Here is a tiny trained network, its code and every weight. The questions are about switching its units off for an input and a class, where a switched-off unit gives its printed mean instead of its output.

import numpy as np


def w(rows, s, z=0):
    codes = np.array(rows[::2]) - 128.0
    scale = np.full(codes.shape[1], s)
    scale[-1] = z or s
    return codes * scale


def f(y):
    return np.maximum(y, 0)


def log_softmax(a):
    a = a - a.max(-1, keepdims=True)
    return a - np.log(np.exp(a).sum(-1, keepdims=True))


def net(x, mask):
    res = np.array(x, float).reshape(1, 8) / 4 @ E
    y = f(res @ A[0][:, :-1].T + A[0][:, -1])
    res = res + np.where(mask, y, B[0][:, -1]) @ B[0][:, :-1]
    return log_softmax(res[-1] @ U[:, :-1].T + U[:, -1])


A, B = {}, {}
E = w([
[87,159,174,135,60,32],'x0',
[124,132,133,128,137,128],'x1',
[103,133,126,126,140,126],'x2',
[135,91,163,254,139,134],'x3',
[128,40,119,129,146,83],'x4',
[124,136,137,124,140,131],'x5',
[115,127,123,128,127,129],'x6',
[91,70,163,112,63,204],'x7',
],0.0085)
A[0] = w([
[205,130,130,28,48,156,114],'n1',
[136,232,165,164,61,220,77],'n2',
[119,152,148,86,128,117,217],'n3',
[165,100,72,130,137,209,178],'n4',
[76,103,118,118,42,124,160],'n5',
[111,68,246,69,59,213,4],'n6',
[134,116,192,171,136,156,28],'n7',
[97,92,198,90,61,174,108],'n8',
[124,6,166,93,170,81,137],'n9',
[66,109,108,135,97,155,155],'n10',
[99,117,224,105,58,102,49],'n11',
[162,122,197,235,101,153,81],'n12',
[132,168,177,123,105,46,94],'n13',
[181,170,54,136,143,61,103],'n14',
[91,202,123,135,177,148,177],'n15',
[94,131,127,21,136,102,52],'n16',
],0.011,0.0027)
B[0] = w([
[34,99,113,206,124,148,230],'n1',
[152,143,213,88,44,57,231],'n2',
[106,104,106,159,97,147,186],'n3',
[87,61,182,38,166,60,254],'n4',
[168,97,110,129,105,157,195],'n5',
[211,185,62,171,188,95,241],'n6',
[69,164,121,150,132,146,168],'n7',
[194,128,67,145,158,136,217],'n8',
[141,183,192,93,9,79,224],'n9',
[164,85,106,156,144,131,177],'n10',
[104,71,196,58,187,116,192],'n11',
[36,138,60,148,121,194,219],'n12',
[132,56,117,45,191,118,190],'n13',
[215,123,88,192,137,185,208],'n14',
[155,73,106,120,95,83,196],'n15',
[51,178,139,191,118,172,212],'n16',
],0.013,0.0074)
U = w([
[167,175,90,185,199,105,110],'0',
[87,49,197,46,204,196,91],'1',
[2,172,127,194,128,176,54],'2',
[91,116,145,136,112,121,254],'3',
[127,154,182,130,18,95,59],'4',
[110,85,162,135,109,186,199],'5',
],0.0099,0.0051)

Each question gives the input, the list of numbers given to net, and the class t.
The units are the neurons (one row each of A and B). Each row of codes is followed by its name. A weight is (code - 128) times the scale printed after its matrix; where a second scale follows, it is the last column's (A, B and U).
mask holds one flag per neuron, in row order. A switched-off neuron (its flag False) gives its mean, the last column of its row in B, instead of its output. The means were averaged over made-up inputs and are rounded, as every weight is.
A unit's drop is (log p(t) with every unit on - log p(t) with that unit switched off) / (log p(t) with every unit on - log p(t) with every unit switched off).
The circuit of an input: a set's keep is (log p(t) with only the set's units on - log p(t) with every unit switched off) / (log p(t) with every unit on - log p(t) with every unit switched off). Starting from the 12 units with the biggest drops (on a tie, the unit counted first), units are removed one at a time, each time the one whose removal leaves the highest keep (on an exact tie, the one counted first), for as long as the keep stays at least 0.8.
units of the circuit, in order: the units of the circuit, biggest drop first
unit that matters most: the unit with the biggest drop
top k neurons: the k neurons with the biggest drops, biggest first
drop when u is switched off: that unit's drop, to one decimal
input [-4,4,3,6,-2,2,3,3], class 2: unit that matters most : n12
input [-4,1,2,6,3,0,-8,-3], class 2: top 2 neurons : [n12, n2]
input [6,-3,-6,-6,2,-7,4,5], class 1: top 4 neurons : [n11, n13, n14, n12]
input [0,1,7,-8,-8,2,-6,3], class 2: top 2 neurons : [n1, n16]
input [6,-7,-4,-7,-2,-5,-6,-4], class 2: units of the circuit, in order : [n16, n1]
input [3,-6,2,-4,-3,0,-8,-4], class 5: top 2 neurons : [n6, n13]
input [7,5,6,7,2,-3,-8,0], class 1: top 2 neurons : [n13, n11]
input [-5,-4,4,2,0,2,3,-3], class 1: units of the circuit, in order : [n6, n4]
input [-3,-2,4,-4,5,-4,2,-3], class 4: top 3 neurons : [n9, n12, n6]
input [6,-7,6,-6,0,-5,-6,-3], class 5: units of the circuit, in order : [n4, n13, n14, n6]
input [4,4,-5,-7,7,4,2,-6], class 2: top 2 neurons : [n16, n2]
input [6,-7,-2,8,0,7,2,2], class 2: top 3 neurons : [n12, n4, n7]
input [7,0,2,-3,1,-2,6,-6], class 1: top 2 neurons : [n13, n6]
input [-5,-5,2,-6,-7,4,-5,1], class 4: top 2 neurons : [n2, n12]
input [1,4,3,1,-6,-2,5,-1], class 4: units of the circuit, in order : [n2]
input [7,3,1,-5,5,-7,5,-5], class 1: top 4 neurons : [n13, n6, n11, n2]
input [0,6,5,4,-1,-1,-2,6], class 0: top 2 neurons : [n6, n8]
input [8,2,-8,-2,5,4,-4,-1], class 1: drop when n13 is switched off : 0.5
input [-7,4,-8,-8,4,1,-3,8], class 0: drop when n12 is switched off : 0.1
input [7,1,7,-5,3,1,-8,-1], class 1: units of the circuit, in order : [n13]
input [7,7,2,-2,-2,6,-4,1], class 1: drop when n11 is switched off : 0.2
